Below is a small trained network, with its code and all its weights. Each question gives an input and a target symbol and asks what happens when units are switched off, that is, made to give their printed mean instead of their output.

import numpy as np


def w(rows, s, z=0):
    codes = np.array(rows[::2]) - 128.0
    scale = np.full(codes.shape[1], s)
    scale[-1] = z or s
    return codes * scale


def f(y):
    return np.maximum(y, 0)


def softmax(a):
    e = np.exp(a - a.max(-1, keepdims=True))
    return e / e.sum(-1, keepdims=True)


def log_softmax(a):
    a = a - a.max(-1, keepdims=True)
    return a - np.log(np.exp(a).sum(-1, keepdims=True))


def net(x, mask):
    ids = ['Ξβγδσω'.index(c) for c in x.split()]
    T = len(ids)
    res = E[ids] + P[:T]
    r = res
    for j in range(2):
        rows = slice(3 * j, 3 * j + 3)
        q, k, v = (r @ M[0][rows].T for M in (Q, K, V))
        z = softmax(np.where(np.tri(T) > 0, q @ k.T / 3**0.5, -1e9)) @ v
        o = O[0][rows]
        res = res + np.where(mask[j], z, o[:, -1]) @ o[:, :-1]
    y = f(res @ A[0][:, :-1].T + A[0][:, -1])
    res = res + np.where(mask[2:10], y, B[0][:, -1]) @ B[0][:, :-1]
    return log_softmax(res[-1] @ U[:, :-1].T + U[:, -1])


Q, K, V, O, A, B = {}, {}, {}, {}, {}, {}
E = w([
[118,189,115,115,98,194],'Ξ',
[177,52,203,95,134,162],'β',
[68,177,85,21,131,128],'γ',
[78,193,187,118,152,132],'δ',
[149,105,40,125,84,106],'σ',
[140,1,84,93,165,114],'ω',
],0.0093)
P = w([
[121,72,146,147,119,88],'0',
[57,58,122,7,167,182],'1',
[169,165,68,140,100,176],'2',
[95,93,155,172,162,101],'3',
[170,178,100,36,232,156],'4',
[117,146,103,112,17,169],'5',
[145,124,158,189,187,108],'6',
[252,186,127,20,117,109],'7',
[92,142,123,115,71,141],'8',
],0.014)
Q[0] = w([
[51,52,149,146,146,164],'head 0',
[139,148,84,80,200,214],'head 0',
[225,171,124,77,87,132],'head 0',
[255,145,118,55,55,127],'head 1',
[123,161,75,87,158,160],'head 1',
[130,127,195,123,82,65],'head 1',
],0.0094)
K[0] = w([
[198,144,140,186,249,36],'head 0',
[240,191,88,139,89,143],'head 0',
[114,111,143,104,57,132],'head 0',
[98,109,110,88,4,151],'head 1',
[198,154,147,161,78,181],'head 1',
[83,102,145,56,146,77],'head 1',
],0.011)
V[0] = w([
[254,120,127,141,20,189],'head 0',
[89,241,116,87,103,227],'head 0',
[62,143,10,34,63,89],'head 0',
[87,246,201,171,185,170],'head 1',
[18,66,130,96,130,90],'head 1',
[130,119,115,172,95,108],'head 1',
],0.0066)
O[0] = w([
[88,33,185,129,111,254,164],'head 0',
[27,86,113,91,155,85,168],'head 0',
[37,155,108,193,208,140,253],'head 0',
[114,107,136,90,30,41,26],'head 1',
[109,116,132,152,245,102,168],'head 1',
[158,111,131,185,108,145,112],'head 1',
],0.0084,0.0041)
A[0] = w([
[127,180,179,210,112,37,48],'neuron 0',
[128,112,117,110,183,70,137],'neuron 1',
[187,124,169,65,177,75,254],'neuron 2',
[103,109,169,36,105,150,79],'neuron 3',
[136,140,141,255,101,53,242],'neuron 4',
[106,227,72,118,69,159,180],'neuron 5',
[167,72,39,239,131,115,62],'neuron 6',
[217,143,112,53,186,120,67],'neuron 7',
],0.0097,0.0032)
B[0] = w([
[110,197,153,75,39,229,159],'neuron 0',
[94,189,89,122,129,103,224],'neuron 1',
[134,229,73,147,91,75,254],'neuron 2',
[118,85,68,113,76,118,233],'neuron 3',
[109,49,175,56,100,227,201],'neuron 4',
[203,170,149,180,113,96,235],'neuron 5',
[124,38,1,118,74,50,198],'neuron 6',
[212,182,200,158,69,130,229],'neuron 7',
],0.0096,0.0048)
U = w([
[82,19,73,32,105,120,82],'Ξ',
[148,148,150,83,3,204,30],'β',
[50,171,102,153,198,68,138],'γ',
[180,146,75,144,53,1,53],'δ',
[95,47,240,128,196,221,255],'σ',
[217,197,221,224,147,82,175],'ω',
],0.0068,0.0055)

Each question gives the input, a string of symbols that net reads in full, and the target symbol t.
The units are the heads (3 rows each of Q, K, V and O) and the neurons (one row each of A and B). Each row of codes is followed by its name. A weight is (code - 128) times the scale printed after its matrix; where a second scale follows, it is the last column's (O, A, B and U).
mask holds one flag per unit, heads first, then neurons. A switched-off unit (its flag False) gives its mean, the last column of its rows in O or B, instead of its output. The means were averaged over made-up inputs and are rounded, as every weight is.
A unit's drop is (log p(t) with every unit on - log p(t) with that unit switched off) / (log p(t) with every unit on - log p(t) with every unit switched off).
The circuit of an input: a set's keep is (log p(t) with only the set's units on - log p(t) with every unit switched off) / (log p(t) with every unit on - log p(t) with every unit switched off). Starting from all 10 units, units are removed one at a time, each time the one whose removal leaves the highest keep (on an exact tie, the one counted first), for as long as the keep stays at least 0.8.
circuit, biggest first: the units of the circuit, biggest drop first
most important unit: the unit with the biggest drop
k most important neurons: the k neurons with the biggest drops, biggest first
which heads matter: for each layer, one digit per head in row order, 1 if its drop is at least 0.15 and else 0, layers parted by /
drop when u is switched off: that unit's drop, to one decimal
input σ β σ ω δ δ, target ω: circuit, biggest first => neuron 5; neuron 6
input γ σ σ Ξ γ γ Ξ, target σ: circuit, biggest first => neuron 4; neuron 2
input ω δ Ξ Ξ σ β, target σ: circuit, biggest first => neuron 2; neuron 6
input δ δ σ Ξ Ξ β γ γ, target β: circuit, biggest first => head 0; neuron 7
input Ξ σ γ ω, target δ: circuit, biggest first => head 0; neuron 6
input ω σ Ξ δ, target β: circuit, biggest first => head 0; neuron 0; neuron 4
input σ β Ξ δ β γ γ Ξ, target γ: circuit, biggest first => head 0
input ω γ δ β γ, target δ: circuit, biggest first => head 1; neuron 2; neuron 5
input Ξ Ξ δ σ γ δ δ δ, target δ: circuit, biggest first => head 1; neuron 2
input δ σ ω δ Ξ, target ω: 3 most important neurons => neuron 7; neuron 5; neuron 4
input δ ω δ Ξ β ω σ Ξ, target ω: circuit, biggest first => neuron 7; head 1
input Ξ σ Ξ β, target ω: which heads matter => 10
input Ξ δ γ Ξ β, target γ: 2 most important neurons => neuron 2; neuron 1
input γ γ ω δ σ, target ω: most important unit => neuron 7
input ω γ δ β, target ω: 2 most important neurons => neuron 2; neuron 7
input σ γ ω, target Ξ: 3 most important neurons => neuron 6; neuron 2; neuron 5
input β Ξ γ, target γ: 2 most important neurons => neuron 7; neuron 4
input Ξ Ξ δ γ β, target δ: 2 most important neurons => neuron 2; neuron 3
input ω σ σ γ ω, target σ: 2 most important neurons => neuron 6; neuron 2
input Ξ γ γ β β β ω σ, target β: most important unit => head 0
input σ σ Ξ δ σ Ξ Ξ β, target Ξ: drop when head 0 is switched off => 3.1
input γ Ξ σ σ σ, target σ: drop when neuron 0 is switched off => 0.0
input β γ β β ω, target β: drop when head 0 is switched off => 0.6
input σ ω β δ β, target β: drop when neuron 2 is switched off => 0.1
